Below are the code and all the weights of a small trained network. Each question names an input and a class and asks about switching units off, where a switched-off unit gives its printed mean instead of its output.

import numpy as np


def w(rows, s, z=0):
    codes = np.array(rows[::2]) - 128.0
    scale = np.full(codes.shape[1], s)
    scale[-1] = z or s
    return codes * scale


def norm(h):
    return h / np.sqrt((h * h).mean(-1, keepdims=True) + 1e-5)


def f(y):
    return np.maximum(y, 0)


def log_softmax(a):
    a = a - a.max(-1, keepdims=True)
    return a - np.log(np.exp(a).sum(-1, keepdims=True))


def net(x, mask):
    res = np.array(x, float).reshape(1, 8) / 4 @ E
    u = 0
    for l in range(2):
        y = f(norm(res) @ A[l][:, :-1].T + A[l][:, -1])
        res = res + np.where(mask[u : u + 6], y, B[l][:, -1]) @ B[l][:, :-1]
        u += 6
    return log_softmax(norm(res)[-1] @ U[:, :-1].T + U[:, -1])


A, B = {}, {}
E = w([
[119,108,119,102,115,125,135],'x0',
[111,153,254,127,65,105,166],'x1',
[142,145,122,132,117,129,131],'x2',
[133,130,128,137,133,129,130],'x3',
[130,164,166,50,158,225,132],'x4',
[127,123,132,134,137,129,126],'x5',
[120,121,131,130,133,131,124],'x6',
[17,183,79,151,132,143,209],'x7',
],0.01)
A[0] = w([
[224,93,174,79,127,155,2,29],'L0N0',
[78,191,109,128,138,167,184,72],'L0N1',
[165,127,52,72,239,149,93,2],'L0N2',
[160,140,128,67,197,245,143,7],'L0N3',
[106,139,112,108,145,211,141,87],'L0N4',
[168,133,199,88,148,205,160,52],'L0N5',
],0.01,0.0057)
B[0] = w([
[181,158,102,81,254,101,243,254],'L0N0',
[214,117,170,73,246,111,140,236],'L0N1',
[139,116,153,242,4,220,184,204],'L0N2',
[46,195,99,64,73,80,7,210],'L0N3',
[47,126,66,116,148,86,89,196],'L0N4',
[78,154,219,113,38,12,80,220],'L0N5',
],0.0089,0.0057)
A[1] = w([
[134,127,98,174,100,201,97,87],'L1N0',
[32,163,96,132,211,135,212,60],'L1N1',
[112,134,248,118,89,138,162,62],'L1N2',
[116,104,82,206,134,28,100,38],'L1N3',
[121,127,11,150,111,173,148,34],'L1N4',
[110,106,145,143,139,149,116,3],'L1N5',
],0.012,0.0021)
B[1] = w([
[132,66,161,175,96,146,101,156],'L1N0',
[233,114,113,86,159,79,158,255],'L1N1',
[113,64,53,213,106,230,129,232],'L1N2',
[78,195,123,48,112,134,43,217],'L1N3',
[96,86,246,203,119,183,164,206],'L1N4',
[91,123,99,156,214,123,115,128],'L1N5',
],0.011,0.0088)
U = w([
[187,136,124,108,182,101,198,148],'0',
[89,96,134,233,78,229,127,189],'1',
[44,185,122,81,81,109,8,2],'2',
],0.015,0.0029)

Each question gives the input, the list of numbers given to net, and the class t.
The units are the neurons (one row each of A and B). Each row of codes is followed by its name. A weight is (code - 128) times the scale printed after its matrix; where a second scale follows, it is the last column's (A, B and U).
mask holds one flag per neuron, layer by layer. A switched-off neuron (its flag False) gives its mean, the last column of its row in B, instead of its output. The means were averaged over made-up inputs and are rounded, as every weight is.
A unit's drop is (log p(t) with every unit on - log p(t) with that unit switched off) / (log p(t) with every unit on - log p(t) with every unit switched off).
The circuit of an input: a set's keep is (log p(t) with only the set's units on - log p(t) with every unit switched off) / (log p(t) with every unit on - log p(t) with every unit switched off). Starting from all 12 units, units are removed one at a time, each time the one whose removal leaves the highest keep (on an exact tie, the one counted first), for as long as the keep stays at least 0.8.
circuit, biggest first: the units of the circuit, biggest drop first
k most important neurons: the k neurons with the biggest drops, biggest first
k most important neurons of layer l: the k neurons of layer l with the biggest drops, biggest first
drop of u: that unit's drop, to one decimal
input [-3,6,-4,1,-2,6,-7,7], class 0: circuit, biggest first => (L1N1)
input [0,7,5,0,5,7,-6,-5], class 1: 4 most important neurons => (L1N2, L1N1, L0N1, L0N5)
input [-6,5,3,-2,-8,8,-6,3], class 2: 2 most important neurons => (L1N3, L0N2)
input [-8,-5,2,7,8,-8,-8,5], class 2: 2 most important neurons => (L0N3, L0N0)
input [8,-4,-3,5,7,-1,-6,4], class 2: 2 most important neurons => (L0N3, L0N0)
input [6,-6,-4,0,3,5,2,-5], class 1: 3 most important neurons => (L0N2, L0N1, L1N4)
input [-4,0,-5,-1,8,2,6,5], class 2: 2 most important neurons of layer 0 => (L0N3, L0N0)
input [5,-6,-7,-5,5,8,-2,5], class 1: 3 most important neurons => (L0N2, L0N0, L1N4)
input [6,6,-1,-1,4,2,-7,3], class 1: 2 most important neurons => (L1N2, L0N0)
input [1,-6,4,7,8,-4,-1,4], class 2: 3 most important neurons => (L0N3, L1N2, L0N4)
input [4,5,8,-2,-2,7,-5,6], class 0: 4 most important neurons => (L1N1, L0N2, L0N5, L0N1)
input [7,-5,-5,6,5,3,1,-2], class 1: 3 most important neurons => (L0N2, L1N4, L1N3)
input [7,5,8,4,-7,8,-1,-4], class 2: 2 most important neurons => (L1N3, L0N2)
input [-8,6,-1,7,-1,5,-4,-3], class 1: circuit, biggest first => (L1N2)
input [-6,4,-2,8,8,-2,-7,-5], class 2: 3 most important neurons of layer 0 => (L0N3, L0N5, L0N1)
input [2,-8,-7,-2,-6,3,-7,-4], class 1: 2 most important neurons of layer 0 => (L0N2, L0N5)
input [-2,4,-3,4,7,5,1,4], class 2: drop of L0N3 => 0.2
input [2,-6,4,-5,2,-2,6,-4], class 1: drop of L0N2 => 3.2
input [-4,-7,-6,0,4,5,-1,-3], class 1: drop of L0N2 => 3.2
input [-6,7,-6,-8,1,-6,-7,0], class 1: drop of L1N2 => 0.3
input [-1,-1,-3,3,5,-6,3,8], class 0: most important neuron of layer 1 => (L1N1)
